Below are the code and all the weights of a small trained network. Each question names an input and a class and asks about switching units off, where a switched-off unit gives its printed mean instead of its output.

import numpy as np


def w(rows, s, z=0):
    codes = np.array(rows[::2]) - 128.0
    scale = np.full(codes.shape[1], s)
    scale[-1] = z or s
    return codes * scale


def f(y):
    return y / 2 * (1 + np.tanh(0.7978845608 * (y + 0.044715 * y**3)))


def log_softmax(a):
    a = a - a.max(-1, keepdims=True)
    return a - np.log(np.exp(a).sum(-1, keepdims=True))


def net(x, mask):
    res = np.array(x, float).reshape(1, 4) / 4 @ E
    y = f(res @ A[0][:, :-1].T + A[0][:, -1])
    res = res + np.where(mask, y, B[0][:, -1]) @ B[0][:, :-1]
    return log_softmax(res[-1] @ U[:, :-1].T + U[:, -1])


A, B = {}, {}
E = w([
[195,129,38,132,122],'x0',
[99,127,80,238,107],'x1',
[110,18,61,69,111],'x2',
[144,120,149,137,253],'x3',
],0.011)
A[0] = w([
[149,166,170,201,204,193],'n1',
[51,95,182,61,180,255],'n2',
[136,146,174,152,254,235],'n3',
[75,27,97,49,89,221],'n4',
[116,228,170,178,102,200],'n5',
[179,97,134,23,136,183],'n6',
[195,88,101,74,147,177],'n7',
[99,170,138,144,174,92],'n8',
[116,44,32,155,60,252],'n9',
[153,120,46,119,138,174],'n10',
[174,70,80,122,126,184],'n11',
[58,152,176,85,66,241],'n12',
],0.012,0.0045)
B[0] = w([
[96,162,136,119,135,224],'n1',
[113,108,217,119,162,221],'n2',
[66,190,148,148,211,252],'n3',
[147,2,143,124,124,236],'n4',
[134,229,132,125,63,215],'n5',
[203,118,134,130,158,209],'n6',
[180,81,91,118,205,194],'n7',
[87,121,100,173,133,160],'n8',
[99,13,21,131,78,238],'n9',
[102,107,83,165,187,182],'n10',
[156,49,67,191,175,187],'n11',
[166,161,210,62,36,197],'n12',
],0.0093,0.014)
U = w([
[146,167,136,155,25,77],'0',
[84,89,59,175,168,118],'1',
[139,74,148,110,97,1],'2',
[197,247,170,117,76,234],'3',
[128,130,233,117,106,6],'4',
[217,154,185,135,217,137],'5',
[31,177,184,168,199,224],'6',
[95,156,97,185,74,108],'7',
],0.011,0.0026)

Each question gives the input, the list of numbers given to net, and the class t.
The units are the neurons (one row each of A and B). Each row of codes is followed by its name. A weight is (code - 128) times the scale printed after its matrix; where a second scale follows, it is the last column's (A, B and U).
mask holds one flag per neuron, in row order. A switched-off neuron (its flag False) gives its mean, the last column of its row in B, instead of its output. The means were averaged over made-up inputs and are rounded, as every weight is.
A unit's drop is (log p(t) with every unit on - log p(t) with that unit switched off) / (log p(t) with every unit on - log p(t) with every unit switched off).
The circuit of an input: a set's keep is (log p(t) with only the set's units on - log p(t) with every unit switched off) / (log p(t) with every unit on - log p(t) with every unit switched off). Starting from all 12 units, units are removed one at a time, each time the one whose removal leaves the highest keep (on an exact tie, the one counted first), for as long as the keep stays at least 0.8.
units of the circuit, in order: the units of the circuit, biggest drop first
most important unit: the unit with the biggest drop
top k neurons: the k neurons with the biggest drops, biggest first
drop of u: that unit's drop, to one decimal
input [2,-3,-2,-7], class 3: units of the circuit, in order	[n12 n4]
input [-8,5,-7,0], class 3: most important unit	n5
input [-7,-4,-1,1], class 4: top 3 neurons	[n12 n2 n10]
input [2,8,-6,-7], class 0: units of the circuit, in order	[n5 n3]
input [-5,7,2,-1], class 7: units of the circuit, in order	[n7 n2 n11]
input [8,5,-6,1], class 7: units of the circuit, in order	[n6 n5]
input [-8,3,4,-5], class 2: units of the circuit, in order	[n4 n3]
input [1,5,-2,1], class 7: top 3 neurons	[n2 n3 n12]
input [-4,4,3,-1], class 2: units of the circuit, in order	[n3 n10]
input [-2,4,1,-1], class 7: top 2 neurons	[n7 n4]
input [2,-1,-2,-5], class 0: units of the circuit, in order	[n3 n2 n7]
input [-5,-5,-1,0], class 4: top 2 neurons	[n12 n2]
input [3,-6,-6,3], class 6: units of the circuit, in order	[n3 n1]
input [-3,-4,-1,4], class 6: units of the circuit, in order	[n3]
input [4,6,-6,-4], class 0: units of the circuit, in order	[n3 n5]
input [-3,0,8,-1], class 2: top 2 neurons	[n4 n3]
input [6,8,-7,-7], class 0: top 2 neurons	[n5 n3]
input [3,6,-8,-8], class 3: top 2 neurons	[n5 n4]
input [3,-6,-7,3], class 6: top 2 neurons	[n3 n12]
input [-8,-2,1,-8], class 4: units of the circuit, in order	[n12]
input [-5,-8,8,3], class 5: top 2 neurons	[n6 n9]
input [-3,-4,-6,-6], class 3: drop of n6	0.0
input [8,-6,2,-6], class 1: drop of n10	0.1
input [3,2,-1,5], class 6: drop of n9	0.2
